Here is a tiny trained network, its code and every weight. The questions are about switching its units off for an input and a target symbol, where a switched-off unit gives its printed mean instead of its output.

import numpy as np


def w(rows, s, z=0):
    codes = np.array(rows[::2]) - 128.0
    scale = np.full(codes.shape[1], s)
    scale[-1] = z or s
    return codes * scale


def f(y):
    return y / 2 * (1 + np.tanh(0.7978845608 * (y + 0.044715 * y**3)))


def softmax(a):
    e = np.exp(a - a.max(-1, keepdims=True))
    return e / e.sum(-1, keepdims=True)


def log_softmax(a):
    a = a - a.max(-1, keepdims=True)
    return a - np.log(np.exp(a).sum(-1, keepdims=True))


def net(x, mask):
    ids = ['εμπστψ'.index(c) for c in x.split()]
    T = len(ids)
    res = E[ids] + P[:T]
    q, k, v = (res @ M[0].T for M in (Q, K, V))
    z = softmax(np.where(np.tri(T) > 0, q @ k.T / 4**0.5, -1e9)) @ v
    res = res + np.where(mask[0], z, O[0][:, -1]) @ O[0][:, :-1]
    y = f(res @ A[0][:, :-1].T + A[0][:, -1])
    res = res + np.where(mask[1:25], y, B[0][:, -1]) @ B[0][:, :-1]
    return log_softmax(res[-1] @ U[:, :-1].T + U[:, -1])


Q, K, V, O, A, B = {}, {}, {}, {}, {}, {}
E = w([
[142,187,44,1],'ε',
[110,111,167,77],'μ',
[150,67,131,140],'π',
[171,127,196,106],'σ',
[237,73,134,178],'τ',
[169,157,180,123],'ψ',
],0.0098)
P = w([
[81,136,141,143],'0',
[216,7,146,63],'1',
[166,66,122,64],'2',
[179,66,115,148],'3',
[160,57,129,152],'4',
[160,63,125,118],'5',
[150,56,135,109],'6',
],0.011)
Q[0] = w([
[90,170,4,219],'head 0',
[147,37,123,149],'head 0',
[85,153,150,163],'head 0',
[143,88,196,98],'head 0',
],0.017)
K[0] = w([
[185,90,114,3],'head 0',
[94,197,221,140],'head 0',
[188,167,7,96],'head 0',
[111,167,126,168],'head 0',
],0.015)
V[0] = w([
[28,109,101,65],'head 0',
[91,210,100,250],'head 0',
[170,225,232,103],'head 0',
[141,78,98,127],'head 0',
],0.017)
O[0] = w([
[195,193,220,164,163],'head 0',
[167,175,62,95,3],'head 0',
[98,71,157,5,215],'head 0',
[118,124,108,177,110],'head 0',
],0.019,0.0043)
A[0] = w([
[83,186,103,112,105],'neuron 0',
[145,166,141,154,79],'neuron 1',
[153,153,162,129,64],'neuron 2',
[150,118,127,149,82],'neuron 3',
[177,199,32,36,92],'neuron 4',
[137,160,104,129,79],'neuron 5',
[106,109,83,183,22],'neuron 6',
[136,137,90,153,49],'neuron 7',
[161,170,81,179,192],'neuron 8',
[201,180,72,67,187],'neuron 9',
[157,164,84,123,103],'neuron 10',
[123,183,107,116,164],'neuron 11',
[97,80,124,154,96],'neuron 12',
[141,135,116,147,129],'neuron 13',
[144,166,98,181,16],'neuron 14',
[131,184,91,143,54],'neuron 15',
[94,227,132,126,63],'neuron 16',
[59,252,104,87,115],'neuron 17',
[64,247,150,106,79],'neuron 18',
[159,210,23,106,113],'neuron 19',
[124,126,44,124,76],'neuron 20',
[152,205,19,62,2],'neuron 21',
[113,130,131,183,127],'neuron 22',
[152,119,136,148,64],'neuron 23',
],0.014,0.0085)
B[0] = w([
[67,137,149,147,114],'neuron 0',
[107,118,110,104,170],'neuron 1',
[113,127,126,183,245],'neuron 2',
[107,116,134,107,134],'neuron 3',
[78,58,123,204,249],'neuron 4',
[107,110,126,111,110],'neuron 5',
[134,80,143,148,190],'neuron 6',
[132,92,143,117,130],'neuron 7',
[152,183,142,110,196],'neuron 8',
[92,215,126,97,221],'neuron 9',
[96,123,110,128,120],'neuron 10',
[82,165,121,132,111],'neuron 11',
[111,181,101,123,253],'neuron 12',
[123,131,126,103,127],'neuron 13',
[156,104,153,157,138],'neuron 14',
[127,129,116,133,122],'neuron 15',
[154,95,138,107,132],'neuron 16',
[76,75,126,163,128],'neuron 17',
[147,79,141,148,147],'neuron 18',
[52,156,71,158,148],'neuron 19',
[183,105,101,143,208],'neuron 20',
[252,128,157,27,159],'neuron 21',
[133,168,100,107,189],'neuron 22',
[101,111,128,120,148],'neuron 23',
],0.036,0.0044)
U = w([
[49,177,169,156,8],'ε',
[107,96,254,177,225],'μ',
[110,187,194,114,254],'π',
[93,87,206,23,85],'σ',
[96,113,123,147,32],'τ',
[7,109,172,123,19],'ψ',
],0.0034,0.0018)

Each question gives the input, a string of symbols that net reads in full, and the target symbol t.
The units are the heads (4 rows each of Q, K, V and O) and the neurons (one row each of A and B). Each row of codes is followed by its name. A weight is (code - 128) times the scale printed after its matrix; where a second scale follows, it is the last column's (O, A, B and U).
mask holds one flag per unit, heads first, then neurons. A switched-off unit (its flag False) gives its mean, the last column of its rows in O or B, instead of its output. The means were averaged over made-up inputs and are rounded, as every weight is.
A unit's drop is (log p(t) with every unit on - log p(t) with that unit switched off) / (log p(t) with every unit on - log p(t) with every unit switched off).
The circuit of an input: a set's keep is (log p(t) with only the set's units on - log p(t) with every unit switched off) / (log p(t) with every unit on - log p(t) with every unit switched off). Starting from the 12 units with the biggest drops (on a tie, the unit counted first), units are removed one at a time, each time the one whose removal leaves the highest keep (on an exact tie, the one counted first), for as long as the keep stays at least 0.8.
circuit, biggest first: the units of the circuit, biggest drop first
k most important neurons: the k neurons with the biggest drops, biggest first
drop of u: that unit's drop, to one decimal
input ψ ψ ε, target σ: circuit, biggest first -> head 0
input ψ σ ε ε τ, target ψ: circuit, biggest first -> head 0; neuron 4; neuron 9
input ε π ε, target ε: circuit, biggest first -> head 0; neuron 12
input τ σ σ ψ ψ π ψ, target τ: circuit, biggest first -> head 0; neuron 20
input ψ π τ σ π μ ψ, target ψ: circuit, biggest first -> head 0; neuron 4
input π π μ, target π: circuit, biggest first -> head 0; neuron 8; neuron 4
input ψ τ σ μ π, target ψ: circuit, biggest first -> head 0; neuron 4; neuron 21
input π σ ε, target ε: 2 most important neurons -> neuron 19; neuron 9
input ψ μ π, target ψ: circuit, biggest first -> neuron 4; head 0
input τ ε ε ψ σ σ π, target τ: 2 most important neurons -> neuron 20; neuron 12
input τ σ τ, target τ: 3 most important neurons -> neuron 20; neuron 19; neuron 4
input ε ε ε, target μ: 4 most important neurons -> neuron 2; neuron 18; neuron 12; neuron 22
input ψ σ ε ε ψ μ, target ψ: circuit, biggest first -> neuron 4; head 0
input π μ μ μ μ τ, target π: circuit, biggest first -> head 0; neuron 8
input σ ψ μ μ, target σ: 2 most important neurons -> neuron 4; neuron 2
input τ ε σ, target τ: 4 most important neurons -> neuron 20; neuron 4; neuron 19; neuron 21
input π σ μ ε π, target π: 2 most important neurons -> neuron 8; neuron 22
input τ τ μ π π, target τ: 3 most important neurons -> neuron 20; neuron 12; neuron 6
input τ τ μ σ τ μ τ, target τ: 2 most important neurons -> neuron 20; neuron 12
input ψ π ψ μ ψ, target ψ: 2 most important neurons -> neuron 4; neuron 21
input ψ ψ μ σ μ, target ψ: drop of neuron 4 -> 0.9
input σ σ μ, target σ: drop of neuron 21 -> -0.1
input σ τ τ μ π μ τ, target σ: drop of neuron 2 -> 0.2
input τ σ σ σ π τ ψ, target τ: drop of neuron 0 -> 0.0
